Below are the code and all the weights of a small trained network. Each question names an input and a target symbol and asks about switching units off, where a switched-off unit gives its printed mean instead of its output.

import numpy as np


def w(rows, s, z=0):
    codes = np.array(rows[::2]) - 128.0
    scale = np.full(codes.shape[1], s)
    scale[-1] = z or s
    return codes * scale


def f(y):
    return y / 2 * (1 + np.tanh(0.7978845608 * (y + 0.044715 * y**3)))


def softmax(a):
    e = np.exp(a - a.max(-1, keepdims=True))
    return e / e.sum(-1, keepdims=True)


def log_softmax(a):
    a = a - a.max(-1, keepdims=True)
    return a - np.log(np.exp(a).sum(-1, keepdims=True))


def net(x, mask):
    ids = ['αγδηθλμξπτψω'.index(c) for c in x.split()]
    T = len(ids)
    res = E[ids] + P[:T]
    u = 0
    for l in range(2):
        r = res
        for j in range(2):
            rows = slice(3 * j, 3 * j + 3)
            q, k, v = (r @ M[l][rows].T for M in (Q, K, V))
            z = softmax(np.where(np.tri(T) > 0, q @ k.T / 3**0.5, -1e9)) @ v
            o = O[l][rows]
            res = res + np.where(mask[u + j], z, o[:, -1]) @ o[:, :-1]
        u += 2
        y = f(res @ A[l][:, :-1].T + A[l][:, -1])
        res = res + np.where(mask[u : u + 12], y, B[l][:, -1]) @ B[l][:, :-1]
        u += 12
    return log_softmax(res[-1] @ U[:, :-1].T + U[:, -1])


Q, K, V, O, A, B = {}, {}, {}, {}, {}, {}
E = w([
[145,115,125,213,110],'α',
[146,93,130,147,176],'γ',
[85,68,104,156,160],'δ',
[92,153,110,235,114],'η',
[109,200,97,169,38],'θ',
[204,218,127,126,161],'λ',
[19,115,111,86,123],'μ',
[137,217,100,158,170],'ξ',
[45,156,152,113,147],'π',
[101,145,102,127,59],'τ',
[221,237,211,66,85],'ψ',
[157,83,255,50,149],'ω',
],0.014)
P = w([
[171,121,161,148,146],'0',
[74,193,165,138,152],'1',
[166,116,157,107,83],'2',
[247,74,186,248,138],'3',
[82,178,117,125,171],'4',
[150,97,100,71,114],'5',
],0.015)
Q[0] = w([
[68,195,254,169,172],'0.h1',
[177,108,210,42,61],'0.h1',
[126,128,39,68,159],'0.h1',
[143,157,66,107,142],'0.h2',
[156,173,124,223,249],'0.h2',
[156,106,157,141,106],'0.h2',
],0.0089)
K[0] = w([
[5,145,173,50,100],'0.h1',
[201,117,238,2,115],'0.h1',
[158,38,97,132,15],'0.h1',
[205,137,151,149,220],'0.h2',
[41,207,124,196,159],'0.h2',
[104,121,232,158,249],'0.h2',
],0.0063)
V[0] = w([
[162,115,18,175,163],'0.h1',
[105,72,114,218,169],'0.h1',
[167,124,32,172,29],'0.h1',
[49,78,115,94,167],'0.h2',
[143,208,155,158,130],'0.h2',
[1,168,139,113,177],'0.h2',
],0.0087)
O[0] = w([
[96,146,194,121,132,84],'0.h1',
[127,169,254,174,107,233],'0.h1',
[84,146,119,199,121,1],'0.h1',
[123,114,238,89,101,87],'0.h2',
[163,132,148,167,199,238],'0.h2',
[54,189,163,89,160,203],'0.h2',
],0.0073,0.0035)
A[0] = w([
[135,2,156,161,132,156],'0.n1',
[80,210,121,92,121,81],'0.n2',
[160,71,65,163,63,255],'0.n3',
[42,171,143,160,102,106],'0.n4',
[111,35,186,104,81,111],'0.n5',
[114,136,162,116,169,133],'0.n6',
[59,179,122,99,95,124],'0.n7',
[174,208,103,116,42,215],'0.n8',
[169,59,122,166,142,86],'0.n9',
[181,170,131,138,131,110],'0.n10',
[124,120,204,101,56,146],'0.n11',
[82,22,145,146,149,72],'0.n12',
],0.0099,0.0046)
B[0] = w([
[167,147,120,127,93,255],'0.n1',
[150,138,9,148,144,175],'0.n2',
[123,101,131,131,173,237],'0.n3',
[75,114,115,157,127,195],'0.n4',
[99,152,137,145,123,187],'0.n5',
[118,142,158,74,138,194],'0.n6',
[136,100,78,144,175,164],'0.n7',
[127,101,119,158,134,200],'0.n8',
[158,125,69,103,124,198],'0.n9',
[137,122,112,101,93,181],'0.n10',
[101,115,157,143,159,189],'0.n11',
[146,141,129,143,126,166],'0.n12',
],0.012,0.0052)
Q[1] = w([
[61,164,85,66,152],'1.h1',
[121,39,121,93,52],'1.h1',
[147,92,189,142,145],'1.h1',
[209,254,89,93,99],'1.h2',
[55,69,209,144,146],'1.h2',
[79,71,82,49,142],'1.h2',
],0.0075)
K[1] = w([
[165,73,200,156,128],'1.h1',
[207,137,101,133,14],'1.h1',
[199,167,25,143,184],'1.h1',
[105,255,18,47,165],'1.h2',
[132,102,85,164,126],'1.h2',
[214,69,145,120,80],'1.h2',
],0.006)
V[1] = w([
[120,50,137,254,60],'1.h1',
[142,47,143,172,147],'1.h1',
[173,221,156,142,201],'1.h1',
[135,61,153,31,68],'1.h2',
[108,96,153,217,2],'1.h2',
[82,143,36,195,128],'1.h2',
],0.0059)
O[1] = w([
[179,113,145,179,149,114],'1.h1',
[153,166,218,64,59,150],'1.h1',
[141,254,86,88,78,224],'1.h1',
[136,33,111,88,93,2],'1.h2',
[167,144,133,157,199,59],'1.h2',
[91,114,138,121,202,172],'1.h2',
],0.0087,0.0056)
A[1] = w([
[177,149,167,45,172,150],'1.n1',
[88,148,134,142,70,140],'1.n2',
[101,100,154,115,245,232],'1.n3',
[177,110,133,182,101,116],'1.n4',
[171,105,145,148,175,107],'1.n5',
[65,144,77,136,151,35],'1.n6',
[148,128,82,90,126,75],'1.n7',
[79,133,64,149,198,3],'1.n8',
[121,42,114,97,73,76],'1.n9',
[146,53,93,128,99,168],'1.n10',
[93,111,81,104,88,148],'1.n11',
[136,76,99,121,102,85],'1.n12',
],0.012,0.0074)
B[1] = w([
[88,108,96,198,30,195],'1.n1',
[149,176,185,136,127,155],'1.n2',
[69,75,76,118,75,254],'1.n3',
[87,96,102,33,75,193],'1.n4',
[112,79,129,151,166,164],'1.n5',
[223,62,254,110,146,198],'1.n6',
[68,100,131,205,115,163],'1.n7',
[192,102,169,79,69,214],'1.n8',
[193,218,176,125,181,150],'1.n9',
[75,143,182,27,185,171],'1.n10',
[154,111,101,194,191,161],'1.n11',
[102,151,158,143,161,145],'1.n12',
],0.0062,0.0093)
U = w([
[254,93,145,191,167,52],'α',
[167,68,101,108,20,3],'γ',
[176,102,247,178,97,118],'δ',
[125,163,173,203,220,108],'η',
[139,51,120,218,151,160],'θ',
[152,136,33,150,96,108],'λ',
[53,68,175,115,156,161],'μ',
[160,215,111,123,171,109],'ξ',
[66,155,93,107,101,126],'π',
[136,56,119,148,143,185],'τ',
[164,87,83,95,209,231],'ψ',
[191,130,183,63,185,83],'ω',
],0.0077,0.0029)

Each question gives the input, a string of symbols that net reads in full, and the target symbol t.
The units are the heads (3 rows each of Q, K, V and O) and the neurons (one row each of A and B). Each row of codes is followed by its name. A weight is (code - 128) times the scale printed after its matrix; where a second scale follows, it is the last column's (O, A, B and U).
mask holds one flag per unit, layer by layer, with each layer's heads first. A switched-off unit (its flag False) gives its mean, the last column of its rows in O or B, instead of its output. The means were averaged over made-up inputs and are rounded, as every weight is.
A unit's drop is (log p(t) with every unit on - log p(t) with that unit switched off) / (log p(t) with every unit on - log p(t) with every unit switched off).
The circuit of an input: a set's keep is (log p(t) with only the set's units on - log p(t) with every unit switched off) / (log p(t) with every unit on - log p(t) with every unit switched off). Starting from the 12 units with the biggest drops (on a tie, the unit counted first), units are removed one at a time, each time the one whose removal leaves the highest keep (on an exact tie, the one counted first), for as long as the keep stays at least 0.8.
units of the circuit, in order: the units of the circuit, biggest drop first
top k neurons: the k neurons with the biggest drops, biggest first
k most important neurons of layer l: the k neurons of layer l with the biggest drops, biggest first
heads that matter: for each layer, one digit per head in row order, 1 if its drop is at least 0.15 and else 0, layers parted by /
input γ η θ τ, target η: heads that matter => 11 / 01
input δ ω ψ, target ω: 4 most important neurons of layer 1 => 1.n9, 1.n10, 1.n3, 1.n12
input α ω α δ, target ω: top 3 neurons => 1.n10, 1.n9, 0.n1
input θ ξ μ ψ, target ξ: heads that matter => 01 / 11
input ξ α π ξ ω, target γ: units of the circuit, in order => 0.h1, 1.n1
input δ δ δ ξ, target δ: heads that matter => 11 / 00
input α γ γ δ α γ, target δ: units of the circuit, in order => 0.h1, 0.n2
input δ δ δ γ, target δ: units of the circuit, in order => 0.h2, 0.h1
input θ δ δ ξ, target δ: units of the circuit, in order => 0.h2, 0.h1, 0.n2
input ψ δ η ψ θ γ, target ψ: units of the circuit, in order => 0.h2, 0.h1, 1.n10, 0.n3
input ξ γ δ η, target γ: top 2 neurons => 1.n4, 0.n1
input δ η ω η α α, target η: heads that matter => 10 / 01
input η δ γ α α, target η: units of the circuit, in order => 0.h1, 1.h2
input ψ γ μ, target ψ: heads that matter => 10 / 00
input γ λ ω ξ, target λ: heads that matter => 10 / 00
input α μ τ δ, target μ: units of the circuit, in order => 0.h2, 1.h1, 0.n2
input δ γ δ δ, target γ: units of the circuit, in order => 0.n1, 1.n4, 0.n9
input π π ξ γ γ, target π: top 2 neurons => 1.n1, 0.n6
input α η θ γ, target η: heads that matter => 11 / 01
input ω η ω δ, target η: units of the circuit, in order => 1.h2, 0.h2, 0.n4, 0.n1
input μ ψ ξ ξ θ, target α: top 2 neurons => 1.n6, 1.n8
input γ λ γ μ θ, target α: 2 most important neurons of layer 0 => 0.n2, 0.n7
input θ θ δ, target θ: units of the circuit, in order => 1.h1, 0.h1, 0.n6
input γ γ δ γ, target γ: heads that matter => 00 / 01
input η γ δ τ, target γ: units of the circuit, in order => 1.n4, 0.n1
input θ α η, target θ: heads that matter => 10 / 11
input ψ ω γ γ γ, target π: top neuron => 1.n6
input ω δ α, target ω: top 4 neurons => 1.n10, 1.n9, 0.n3, 1.n3
